Here is a tiny trained network, its code and every weight. The questions are about switching its units off for an input and a class, where a switched-off unit gives its printed mean instead of its output.

import numpy as np


def w(rows, s, z=0):
    codes = np.array(rows[::2]) - 128.0
    scale = np.full(codes.shape[1], s)
    scale[-1] = z or s
    return codes * scale


def norm(h):
    return h / np.sqrt((h * h).mean(-1, keepdims=True) + 1e-5)


def f(y):
    return np.maximum(y, 0)


def log_softmax(a):
    a = a - a.max(-1, keepdims=True)
    return a - np.log(np.exp(a).sum(-1, keepdims=True))


def net(x, mask):
    res = np.array(x, float).reshape(1, 8) / 4 @ E
    u = 0
    for l in range(2):
        y = f(norm(res) @ A[l][:, :-1].T + A[l][:, -1])
        res = res + np.where(mask[u : u + 12], y, B[l][:, -1]) @ B[l][:, :-1]
        u += 12
    return log_softmax(norm(res)[-1] @ U[:, :-1].T + U[:, -1])


A, B = {}, {}
E = w([
[124,120,135,120,122,128,114],'x0',
[130,134,124,134,135,125,138],'x1',
[60,89,121,107,94,125,211],'x2',
[125,131,127,125,131,129,129],'x3',
[107,170,2,92,94,109,97],'x4',
[133,127,127,128,128,126,133],'x5',
[132,43,76,139,175,160,104],'x6',
[126,130,128,126,129,130,129],'x7',
],0.012)
A[0] = w([
[100,135,25,70,51,124,123,79],'L0N0',
[163,166,123,121,93,134,58,116],'L0N1',
[2,81,122,155,32,160,221,32],'L0N2',
[171,137,130,148,162,138,30,116],'L0N3',
[112,112,215,141,142,134,183,113],'L0N4',
[167,142,81,46,148,181,152,75],'L0N5',
[149,99,127,160,229,124,80,190],'L0N6',
[164,228,109,174,193,145,71,53],'L0N7',
[87,105,111,165,11,151,192,2],'L0N8',
[50,22,76,143,134,165,176,168],'L0N9',
[90,75,51,148,152,153,90,74],'L0N10',
[102,218,137,101,129,99,113,125],'L0N11',
],0.0078,0.0054)
B[0] = w([
[59,100,122,251,136,70,101,232],'L0N0',
[128,131,137,92,149,75,195,192],'L0N1',
[172,150,195,2,220,59,145,232],'L0N2',
[147,115,110,55,195,87,186,227],'L0N3',
[35,106,95,184,110,152,99,210],'L0N4',
[108,136,117,169,87,119,63,150],'L0N5',
[199,67,92,119,129,212,176,255],'L0N6',
[142,93,158,75,154,28,121,203],'L0N7',
[126,122,142,27,169,39,166,169],'L0N8',
[158,95,91,72,198,169,174,255],'L0N9',
[172,57,98,125,72,207,138,196],'L0N10',
[153,86,108,126,50,178,120,197],'L0N11',
],0.0075,0.0061)
A[1] = w([
[98,138,185,184,183,170,135,128],'L1N0',
[213,107,134,164,137,64,131,244],'L1N1',
[107,149,113,131,199,186,148,28],'L1N2',
[106,134,172,116,69,115,173,98],'L1N3',
[97,112,27,135,119,64,98,153],'L1N4',
[141,182,159,94,86,76,160,85],'L1N5',
[192,144,150,114,171,132,133,63],'L1N6',
[124,247,146,127,44,100,100,95],'L1N7',
[136,52,223,140,172,190,189,88],'L1N8',
[197,172,108,83,166,123,58,5],'L1N9',
[210,156,160,147,167,104,82,14],'L1N10',
[138,184,210,146,59,103,164,63],'L1N11',
],0.011,0.003)
B[1] = w([
[78,164,115,125,85,73,87,166],'L1N0',
[48,118,109,107,66,152,137,212],'L1N1',
[167,126,135,128,98,147,81,156],'L1N2',
[144,99,59,126,172,131,114,171],'L1N3',
[137,226,251,180,77,110,91,219],'L1N4',
[149,95,107,123,143,187,132,190],'L1N5',
[108,140,141,119,136,123,179,177],'L1N6',
[166,64,104,165,165,187,123,177],'L1N7',
[132,212,125,167,85,96,92,254],'L1N8',
[68,119,168,93,199,108,209,173],'L1N9',
[108,102,120,78,155,70,156,164],'L1N10',
[170,75,86,136,139,183,105,178],'L1N11',
],0.013,0.0094)
U = w([
[102,206,169,205,55,95,84,254],'0',
[94,115,163,15,182,68,210,115],'1',
[197,47,79,150,127,251,131,12],'2',
],0.016,0.0018)

Each question gives the input, the list of numbers given to net, and the class t.
The units are the neurons (one row each of A and B). Each row of codes is followed by its name. A weight is (code - 128) times the scale printed after its matrix; where a second scale follows, it is the last column's (A, B and U).
mask holds one flag per neuron, layer by layer. A switched-off neuron (its flag False) gives its mean, the last column of its row in B, instead of its output. The means were averaged over made-up inputs and are rounded, as every weight is.
A unit's drop is (log p(t) with every unit on - log p(t) with that unit switched off) / (log p(t) with every unit on - log p(t) with every unit switched off).
The circuit of an input: a set's keep is (log p(t) with only the set's units on - log p(t) with every unit switched off) / (log p(t) with every unit on - log p(t) with every unit switched off). Starting from the 12 units with the biggest drops (on a tie, the unit counted first), units are removed one at a time, each time the one whose removal leaves the highest keep (on an exact tie, the one counted first), for as long as the keep stays at least 0.8.
circuit, biggest first: the units of the circuit, biggest drop first
unit that matters most: the unit with the biggest drop
k most important neurons: the k neurons with the biggest drops, biggest first
k most important neurons of layer l: the k neurons of layer l with the biggest drops, biggest first
drop when u is switched off: that unit's drop, to one decimal
input [-3,-5,5,2,7,3,5,-6], class 0: circuit, biggest first => L1N4
input [-8,-6,-7,0,6,-5,3,-3], class 1: 2 most important neurons => L1N9, L1N8
input [7,0,-6,3,0,8,-8,1], class 2: 2 most important neurons of layer 1 => L1N7, L1N11
input [3,7,-7,8,7,-5,4,2], class 0: 4 most important neurons => L1N4, L0N2, L0N9, L0N0
input [-6,1,-8,7,8,-7,6,4], class 0: 3 most important neurons of layer 0 => L0N2, L0N9, L0N0
input [-5,1,-5,3,-2,-7,5,-4], class 1: 3 most important neurons => L0N3, L0N7, L0N4
input [1,6,1,7,8,3,8,3], class 0: 2 most important neurons => L1N4, L0N0
input [7,-4,1,7,-4,8,-4,2], class 0: 3 most important neurons of layer 1 => L1N0, L1N8, L1N5
input [-1,-6,-5,-8,-8,8,7,-4], class 0: 2 most important neurons => L1N8, L1N0
input [-6,7,1,1,6,0,-7,4], class 2: 2 most important neurons => L1N7, L1N8
input [-1,3,3,-4,0,6,-4,5], class 2: 2 most important neurons => L0N9, L0N3
input [3,-7,2,7,4,-1,-5,6], class 2: 3 most important neurons of layer 1 => L1N7, L1N8, L1N5
input [-8,-8,1,5,3,-5,-4,-8], class 2: 2 most important neurons of layer 0 => L0N9, L0N4
input [-8,-3,-8,-1,-6,8,7,-6], class 1: unit that matters most => L1N10
input [-7,-6,5,7,-6,8,-2,-2], class 0: 2 most important neurons => L1N8, L0N4
input [-7,-7,4,7,-7,0,3,-1], class 0: drop when L1N8 is switched off => 0.4
input [7,-7,2,-3,4,-3,-8,-5], class 2: drop when L1N9 is switched off => 0.0
input [-5,0,1,5,3,-5,2,-7], class 0: drop when L1N4 is switched off => 0.5
input [-1,-2,-2,7,-4,-8,3,0], class 0: drop when L1N8 is switched off => 1.6
input [-5,-1,-7,5,-5,1,-4,-6], class 1: unit that matters most => L1N10
